Below is a small trained network, with its code and all its weights. Each question gives an input and a class and asks what happens when units are switched off, that is, made to give their printed mean instead of their output.

import numpy as np


def w(rows, s, z=0):
    codes = np.array(rows[::2]) - 128.0
    scale = np.full(codes.shape[1], s)
    scale[-1] = z or s
    return codes * scale


def f(y):
    return y / 2 * (1 + np.tanh(0.7978845608 * (y + 0.044715 * y**3)))


def log_softmax(a):
    a = a - a.max(-1, keepdims=True)
    return a - np.log(np.exp(a).sum(-1, keepdims=True))


def net(x, mask):
    res = np.array(x, float).reshape(1, 7) / 4 @ E
    y = f(res @ A[0][:, :-1].T + A[0][:, -1])
    res = res + np.where(mask, y, B[0][:, -1]) @ B[0][:, :-1]
    return log_softmax(res[-1] @ U[:, :-1].T + U[:, -1])


A, B = {}, {}
E = w([
[128,128,128],'x0',
[128,127,128],'x1',
[100,253,83],'x2',
[127,127,128],'x3',
[190,94,39],'x4',
[239,137,169],'x5',
[127,127,127],'x6',
],0.0073)
A[0] = w([
[127,67,153,39],'n1',
[135,215,106,29],'n2',
[97,156,203,53],'n3',
[193,91,77,72],'n4',
[194,133,5,29],'n5',
[153,108,120,61],'n6',
[78,189,117,235],'n7',
[169,126,130,52],'n8',
[128,66,143,59],'n9',
[158,113,68,87],'n10',
[160,109,63,32],'n11',
[104,159,103,82],'n12',
[176,147,143,114],'n13',
[70,126,109,36],'n14',
[113,95,65,150],'n15',
[190,152,173,63],'n16',
[121,62,160,22],'n17',
[164,125,88,17],'n18',
[130,210,109,27],'n19',
[98,162,214,56],'n20',
[3,87,171,129],'n21',
[134,193,100,72],'n22',
[120,185,79,117],'n23',
[65,105,83,162],'n24',
[69,95,102,51],'n25',
[51,102,77,31],'n26',
[72,112,98,47],'n27',
[209,152,159,47],'n28',
[57,61,90,147],'n29',
[175,143,196,135],'n30',
[127,84,151,92],'n31',
[95,136,221,90],'n32',
[158,104,55,58],'n33',
[84,145,177,82],'n34',
[159,50,138,202],'n35',
[145,134,118,47],'n36',
[127,73,144,45],'n37',
[136,82,23,68],'n38',
[109,88,104,20],'n39',
[112,18,145,2],'n40',
],0.011,0.0049)
B[0] = w([
[130,47,167,133],'n1',
[140,2,162,162],'n2',
[53,153,133,144],'n3',
[106,188,127,170],'n4',
[81,153,97,196],'n5',
[112,125,169,118],'n6',
[165,90,46,254],'n7',
[122,149,182,121],'n8',
[133,51,150,137],'n9',
[83,144,135,150],'n10',
[69,144,171,137],'n11',
[142,100,167,140],'n12',
[144,168,163,147],'n13',
[126,138,223,134],'n14',
[125,178,100,177],'n15',
[145,186,209,150],'n16',
[134,41,171,134],'n17',
[92,129,185,119],'n18',
[131,18,162,156],'n19',
[38,186,105,153],'n20',
[160,185,98,223],'n21',
[143,30,154,157],'n22',
[159,44,119,184],'n23',
[152,164,184,200],'n24',
[141,144,214,142],'n25',
[149,185,249,162],'n26',
[137,158,220,138],'n27',
[145,176,241,159],'n28',
[159,159,163,205],'n29',
[160,199,139,174],'n30',
[129,78,127,134],'n31',
[47,168,61,162],'n32',
[63,153,141,151],'n33',
[83,152,126,143],'n34',
[136,91,16,221],'n35',
[118,121,177,107],'n36',
[126,56,177,128],'n37',
[67,218,95,181],'n38',
[118,115,194,115],'n39',
[160,1,136,163],'n40',
],0.02,0.0056)
U = w([
[10,135,106,49],'0',
[92,80,125,45],'1',
[119,145,92,254],'2',
[120,147,93,230],'3',
[132,158,150,44],'4',
],0.012,0.0035)

Each question gives the input, the list of numbers given to net, and the class t.
The units are the neurons (one row each of A and B). Each row of codes is followed by its name. A weight is (code - 128) times the scale printed after its matrix; where a second scale follows, it is the last column's (A, B and U).
mask holds one flag per neuron, in row order. A switched-off neuron (its flag False) gives its mean, the last column of its row in B, instead of its output. The means were averaged over made-up inputs and are rounded, as every weight is.
A unit's drop is (log p(t) with every unit on - log p(t) with that unit switched off) / (log p(t) with every unit on - log p(t) with every unit switched off).
The circuit of an input: a set's keep is (log p(t) with only the set's units on - log p(t) with every unit switched off) / (log p(t) with every unit on - log p(t) with every unit switched off). Starting from the 12 units with the biggest drops (on a tie, the unit counted first), units are removed one at a time, each time the one whose removal leaves the highest keep (on an exact tie, the one counted first), for as long as the keep stays at least 0.8.
units of the circuit, in order: the units of the circuit, biggest drop first
most important unit: the unit with the biggest drop
k most important neurons: the k neurons with the biggest drops, biggest first
drop when u is switched off: that unit's drop, to one decimal
input [-7,-3,-7,0,8,-6,2], class 0: most important unit => n38
input [4,2,-5,7,0,1,2], class 1: units of the circuit, in order => [n40, n21, n38]
input [-6,-7,6,0,6,-8,-4], class 4: units of the circuit, in order => [n26, n24]
input [6,6,-7,3,4,-8,3], class 4: units of the circuit, in order => [n29, n26]
input [0,1,3,4,7,-5,5], class 0: 2 most important neurons => [n38, n5]
input [-2,2,5,2,4,-8,-4], class 4: units of the circuit, in order => [n26, n24]
input [-5,-2,4,-2,7,8,7], class 4: 3 most important neurons => [n28, n16, n13]
input [-2,2,6,-5,7,-2,-7], class 0: 2 most important neurons => [n5, n38]
input [0,6,-7,-2,-7,-8,6], class 4: 3 most important neurons => [n21, n29, n26]
input [5,1,4,-6,4,-5,-2], class 4: 3 most important neurons => [n35, n26, n24]
input [4,0,-4,5,-7,3,5], class 0: 2 most important neurons => [n32, n20]
input [-4,7,-8,-4,5,6,-6], class 1: drop when n1 is switched off => 0.1
input [-5,7,8,-1,-5,-7,3], class 1: drop when n19 is switched off => 0.2
input [3,-7,-7,1,5,-4,2], class 1: units of the circuit, in order => [n40]
input [4,3,-5,-8,1,4,-2], class 1: drop when n7 is switched off => 0.1
input [6,6,-3,6,0,-8,2], class 4: drop when n26 is switched off => 0.1
